Read these off the grid that follows.
1) The 3rd entry on the diagonal from the top-right corner?
2) The entry in the bottom-right corner?
3) The entry just left of 0.34?
4) The third-last entry, reading row by row?
5) The entry directly above 4.79?
6) The entry directly above 0.37?
7) The 2nd largest entry?
8) The 5th entry in reading order?
[[-3.18 -6.18  4.12  5.69 -3.35 -2.75  5.59 -1.96]
 [ 4.79  0.37  2.24  1.28 -5.29 -5.59 -4.97  4.30]
 [ 3.68  0.34  4.48 -3.08  4.49 -2.20 -2.47 -6.37]
 [ 6.08 -2.43 -4.46  5.07 -3.89  3.16 -5.30 -2.18]]
1) -2.20
2) -2.18
3) 3.68
4) 3.16
5) -3.18
6) -6.18
7) 5.69
8) -3.35
